Below is a small trained network, with its code and all its weights. Each question gives an input and a class and asks what happens when units are switched off, that is, made to give their printed mean instead of their output.

import numpy as np


def w(rows, s, z=0):
    codes = np.array(rows[::2]) - 128.0
    scale = np.full(codes.shape[1], s)
    scale[-1] = z or s
    return codes * scale


def norm(h):
    return h / np.sqrt((h * h).mean(-1, keepdims=True) + 1e-5)


def f(y):
    return np.maximum(y, 0)


def log_softmax(a):
    a = a - a.max(-1, keepdims=True)
    return a - np.log(np.exp(a).sum(-1, keepdims=True))


def net(x, mask):
    res = np.array(x, float).reshape(1, 2) / 4 @ E
    u = 0
    for l in range(2):
        y = f(norm(res) @ A[l][:, :-1].T + A[l][:, -1])
        res = res + np.where(mask[u : u + 8], y, B[l][:, -1]) @ B[l][:, :-1]
        u += 8
    return log_softmax(norm(res)[-1] @ U[:, :-1].T + U[:, -1])


A, B = {}, {}
E = w([
[129,240,135,227,109,197,80,106],'x0',
[108,45,145,247,95,2,38,34],'x1',
],0.0076)
A[0] = w([
[135,150,114,135,162,111,179,131,88],'L0N1',
[154,41,90,106,99,121,142,172,16],'L0N2',
[128,136,160,96,46,135,138,87,65],'L0N3',
[112,92,173,97,117,156,64,56,130],'L0N4',
[140,2,105,192,165,134,87,2,6],'L0N5',
[108,164,199,104,160,154,125,144,142],'L0N6',
[80,97,139,150,72,123,123,58,191],'L0N7',
[167,153,132,24,118,164,149,163,204],'L0N8',
],0.0088,0.002)
B[0] = w([
[146,246,136,86,75,136,109,65,148],'L0N1',
[178,105,2,150,144,149,160,50,188],'L0N2',
[141,195,103,126,166,177,94,157,128],'L0N3',
[76,112,140,135,194,156,144,149,167],'L0N4',
[133,180,191,70,122,203,76,138,240],'L0N5',
[142,72,137,135,111,35,107,53,174],'L0N6',
[86,157,114,136,161,145,202,186,197],'L0N7',
[75,152,181,145,83,98,64,163,255],'L0N8',
],0.0087)
A[1] = w([
[117,96,32,79,139,123,179,91,59],'L1N1',
[163,201,35,127,166,211,126,128,145],'L1N2',
[137,159,106,166,62,2,105,71,143],'L1N3',
[119,221,125,102,248,106,103,86,98],'L1N4',
[81,75,187,192,88,45,120,67,3],'L1N5',
[115,168,109,184,147,159,158,114,108],'L1N6',
[163,144,210,220,87,163,117,51,196],'L1N7',
[88,25,148,30,180,80,82,119,143],'L1N8',
],0.0082,0.0019)
B[1] = w([
[203,85,84,136,185,51,196,70,200],'L1N1',
[218,17,145,188,175,148,147,71,196],'L1N2',
[113,52,110,192,217,212,222,66,188],'L1N3',
[90,158,138,109,125,80,162,80,211],'L1N4',
[144,132,237,74,254,206,161,57,153],'L1N5',
[124,50,100,77,138,104,171,133,176],'L1N6',
[178,96,42,65,55,56,133,177,240],'L1N7',
[159,168,98,159,38,105,98,167,254],'L1N8',
],0.0087,0.0065)
U = w([
[101,174,167,70,45,117,77,161,178],'0',
[211,76,22,129,67,63,175,113,91],'1',
[134,84,147,133,248,194,206,85,210],'2',
[117,99,95,227,206,143,110,196,3],'3',
],0.011,0.0044)

Each question gives the input, the list of numbers given to net, and the class t.
The units are the neurons (one row each of A and B). Each row of codes is followed by its name. A weight is (code - 128) times the scale printed after its matrix; where a second scale follows, it is the last column's (A, B and U).
mask holds one flag per neuron, layer by layer. A switched-off neuron (its flag False) gives its mean, the last column of its row in B, instead of its output. The means were averaged over made-up inputs and are rounded, as every weight is.
A unit's drop is (log p(t) with every unit on - log p(t) with that unit switched off) / (log p(t) with every unit on - log p(t) with every unit switched off).
The circuit of an input: a set's keep is (log p(t) with only the set's units on - log p(t) with every unit switched off) / (log p(t) with every unit on - log p(t) with every unit switched off). Starting from the 12 units with the biggest drops (on a tie, the unit counted first), units are removed one at a time, each time the one whose removal leaves the highest keep (on an exact tie, the one counted first), for as long as the keep stays at least 0.8.
units of the circuit, in order: the units of the circuit, biggest drop first
unit that matters most: the unit with the biggest drop
k most important neurons: the k neurons with the biggest drops, biggest first
k most important neurons of layer l: the k neurons of layer l with the biggest drops, biggest first
drop of u: that unit's drop, to one decimal
input [6,6], class 0: unit that matters most => L0N5
input [4,-3], class 1: 2 most important neurons of layer 0 => (L0N5, L0N6)
input [0,1], class 2: 2 most important neurons of layer 0 => (L0N8, L0N7)
input [2,-2], class 2: 3 most important neurons => (L0N6, L0N5, L1N3)
input [-1,-3], class 2: 3 most important neurons of layer 1 => (L1N3, L1N5, L1N8)
input [3,3], class 2: 2 most important neurons => (L0N7, L1N8)
input [2,-3], class 2: 3 most important neurons => (L0N5, L0N6, L1N3)
input [8,-6], class 1: 4 most important neurons => (L0N5, L1N2, L1N7, L0N6)
input [5,-2], class 1: 2 most important neurons => (L1N7, L0N5)
input [6,7], class 0: 2 most important neurons of layer 1 => (L1N7, L1N1)
input [5,7], class 0: 4 most important neurons => (L0N5, L0N2, L1N7, L1N1)
input [5,8], class 0: 4 most important neurons => (L0N5, L0N2, L1N7, L0N6)
input [6,-1], class 1: 2 most important neurons => (L1N7, L0N2)
input [8,1], class 1: most important neuron => (L1N7)
input [3,2], class 2: 4 most important neurons => (L0N8, L0N7, L1N8, L0N6)
input [-4,-4], class 0: 3 most important neurons => (L0N8, L1N1, L1N2)
input [8,4], class 1: 2 most important neurons => (L0N8, L1N7)
input [4,7], class 0: 3 most important neurons => (L0N5, L0N2, L1N7)
input [-3,0], class 2: 2 most important neurons of layer 0 => (L0N2, L0N5)
input [-4,8], class 0: units of the circuit, in order => (L0N5)
input [-8,-8], class 0: 2 most important neurons => (L0N8, L1N2)
input [7,-4], class 1: 2 most important neurons => (L0N5, L1N7)
input [0,-1], class 2: 2 most important neurons of layer 1 => (L1N3, L1N5)
input [3,0], class 2: 3 most important neurons of layer 1 => (L1N3, L1N5, L1N8)
input [-3,-5], class 0: drop of L0N8 => 2.7
input [-4,-6], class 0: drop of L0N8 => 2.8
input [1,0], class 2: drop of L0N5 => 1.0
input [8,-2], class 1: drop of L1N7 => 0.5
input [3,-7], class 0: most important neuron of layer 0 => (L0N8)
